W = [120, 45, 213, 100, 135]
The entry just left of 213 -> 45
Which number is the entry just right of 213? 100
Which number is the 1st entry from the left? 120

Questions about the table below.
1) Find the smallest entry in the first column.
2) Find the last entry, reading row by row.
3) Find the entry just right of the smallest entry.
4) Find the entry in the top-left corner.
5) Find the entry just right of -7.
6) Find the entry just right of 3.
7) Find the entry in the top-right corner.
8) Find the entry just right of 10.
[[ -8  46 -14   3  23  33]
 [ -7  35 -16  10  21  35]
 [-17  40 -20  21  21  45]]
1) -17
2) 45
3) 21
4) -8
5) 35
6) 23
7) 33
8) 21

A = [-131.8   35.0  128.7  -72.7]
The 4th entry from the end? -131.8
The 3rd entry from the left? 128.7

M =
[[  7   5   2 -10   0  -3]
 [ -2   5  -6  -6  -1   3]
 [-12   0   1  -1   1  -1]
 [ -5   4  -6  -3  -3   3]
 [  4  -2   0  -2   5  -2]
 [-13   3   3  -8   0  -3]
 [ -3   4  -6 -12   5   1]
 [  3   5  -5 -11   3   1]
 [ -6   5   3 -10  -1  -3]
 [ -5   1  -2  -5   4   0]
 [  2   7  -4 -12  -3   1]
 [  3  -2   1  -1   2   0]
 [ -8  -2   1  -1   1  -1]
 [  5   7  -4 -12  -3   1]
 [ 46   7  -6  -8  -1   3]]
Find the first entry on the main diagonal.
7
Find the smallest entry in the last row.
-8
The second entry from the end, reading row by row: -1
The last entry, reading row by row: 3
Find the 4th-last entry, reading row by row.
-6
The entry directly above the largest entry is 5
The maximum: 46
Find the top-right entry.
-3
Find the 3rd entry on the main diagonal.
1
The 2nd entry, reading row by row: 5
Find the third entry on the diagonal from the top-right corner.
-1
Find the 3rd entry in reading order.
2
The smallest entry -> -13
The entry just right of the smallest entry -> 3
The last entry in the row that holds the smallest entry: -3
Find the 5th entry, reading row by row.
0
The second entry on the diagonal from the top-right corner: -1

Read these off the table that follows. Counting starts at 0.
1) Find the entry at row 1, column 0.
2) Find the entry in row 0 and column 0.
3) Find the entry just right of -11.
4) Find the entry directly above the smallest entry.
5) Find the entry just right of 42.
6) Find the entry at row 0, column 2.
7) Find the entry in row 0 and column 1.
8) Find the entry in row 1 and column 2.
[[ 31  -6   1   6 -15  -7]
 [  8  -1 -25  42   1  39]
 [ 19 -11  -6  18  22  38]
 [  2 -10  -6  29 -19  -1]
 [ 27 -44 -21  -9  -3 -36]
 [ 12 -46 -12 -23 -12 -27]
 [ 19 -10  -5   2  24  50]]
1) 8
2) 31
3) -6
4) -44
5) 1
6) 1
7) -6
8) -25

arr =
[[47 41 12  9 25 23]
 [21 25 29 54 42 37]
 [46 32 25 41 29 31]
 [16 29 14 34 21 37]
 [25 32 32 28 24 48]
 [25 22 31 32 18 15]
 [46 25 41 45 31 21]]
Counting starts at 0.
The entry just left of the largest entry is 29
Report the entry in the bottom-left corner.
46
Report the bottom entry of the column that holds the largest entry.
45
Report the bottom-right entry.
21
Report the top-left entry.
47
Report the entry in row 0 and column 2.
12
The entry just right of the smallest entry is 25
Report the entry directly above the largest entry.
9
Report the entry just right of 54.
42
The entry in row 0 and column 1 is 41
The entry at row 2, column 0 is 46
Report the entry directly above 15.
48
The entry in the top-right corner: 23

60	48	66	64	73	45	51	51	78
43	56	50	50	42	51	72	46	46
54	55	57	66	54	44	73	48	60
26	57	34	52	39	67	72	31	46
61	64	67	56	53	46	91	60	52
50	64	45	65	52	71	55	52	50
29	70	30	58	32	61	48	15	53
48	52	42	65	44	64	57	46	47
34	42	48	52	55	70	87	41	60
67	62	61	73	68	58	38	50	74
45	48	67	45	59	42	97	48	59
66	62	54	60	51	56	39	62	54
Counting starts at 0.
Read off the entry in row 1 and column 1.
56
The entry in row 0 and column 2 -> 66
Read off the top entry of the column that holds the smallest entry.
51
Read off the entry directly below 47.
60
The entry in row 2 and column 0 is 54
Read off the entry at row 0, column 1.
48
The entry directly below the largest entry -> 39
The entry in the top-right corner: 78
The entry just right of 71: 55
The entry in row 1 and column 0 is 43
The bottom-left entry is 66
The bottom entry of the column that holds the smallest entry is 62
Read off the entry at row 2, column 2.
57
Read off the entry in the top-left corner.
60
Read off the entry in row 2 and column 1.
55
Read off the entry in the bottom-right corner.
54
Read off the minimum.
15
Read off the entry in row 1 and column 2.
50
Read off the top entry of the column that holds the largest entry.
51
Read off the entry just left of the largest entry.
42

B =
[[ -2 -11 -21 -22  16 -11  12]
 [ -2  -7  11  14  -6  31 -16]
 [ 17  24  12  21  31 -16   8]
 [ 15  -2  28  -4   1  51   4]
 [ 15  23  21  24  32 -12  13]
 [ 17  25   8   8   5 -38  -9]
 [ 21  24   7  10   3 -42  -8]
 [-14  17 -14   6 -12 -15  -1]
 [ -2 -10 -21 -26  17 -11  12]
 [-11  15 -29 -45  10  -4  23]
 [ 32  23  -3  19   4 -46  -6]
 [  3 -10  13   6 -24  24 -14]
 [ 14  26   6  12  21 -25  -4]]
Rows and columns are numbered from 0.
Find the bottom-right entry.
Answer: -4
Find the entry in row 2 and column 0.
Answer: 17
The entry in the bottom-left corner: 14
The entry in row 0 and column 0: -2
The top-right entry -> 12
Find the entry just right of the largest entry.
Answer: 4
Find the entry in row 1 and column 2.
Answer: 11
Find the minimum.
Answer: -46
The entry directly below the largest entry: -12
The entry in row 1 and column 0 -> -2
Find the largest entry.
Answer: 51
The bottom entry of the column that holds the largest entry -> -25
The entry at row 0, column 1: -11
The entry in row 0 and column 2 -> -21
Find the entry in row 2 and column 1.
Answer: 24
The entry in row 2 and column 2: 12
Find the entry directly below the centre entry.
Answer: 6
Find the entry just left of the smallest entry.
Answer: 4
The entry directly above the centre entry: 8
The entry just left of 7: 24
Find the top entry of the column that holds the largest entry.
Answer: -11
Find the entry at the centre.
Answer: 10
Find the entry directly below the smallest entry.
Answer: 24
The entry directly below 28: 21

m = [ 1.1 -1.1  0.0 -0.4 -1.2]
Give the last entry.
Answer: -1.2
The entry just left of 0.0 -> -1.1
The third entry from the left -> 0.0
Give the entry just left of -1.1.
Answer: 1.1

Questions about the matrix below. Counting starts at 0.
1) Find the entry at row 2, column 2.
2) Find the entry in row 1 and column 0.
3) Find the entry in the top-left corner.
4) Find the entry in row 0 and column 2.
5) Find the bottom-left entry.
6) Find the entry in the bottom-right corner.
7) Find the entry directly below the largest entry.
8) Find the entry just right of 317.
[[11, 13, 10, 14, 14, 2, 16, 5, -7],
 [11, 13, 10, 14, 14, 2, 16, 5, -7],
 [386, -118, -545, 377, -387, 75, -191, -76, 188],
 [526, 143, 360, -235, 35, -337, -73, 194, 300],
 [11, 317, -136, 37, -155, -87, 76, 357, -425],
 [-35, 121, -49, -31, 78, 2, -191, 86, 77]]
1) -545
2) 11
3) 11
4) 10
5) -35
6) 77
7) 11
8) -136

data = [  0  22  50   2  44 -14  19 -31  32]
The entry just left of -31 -> 19
The entry just left of 22 is 0
The entry just left of 50: 22
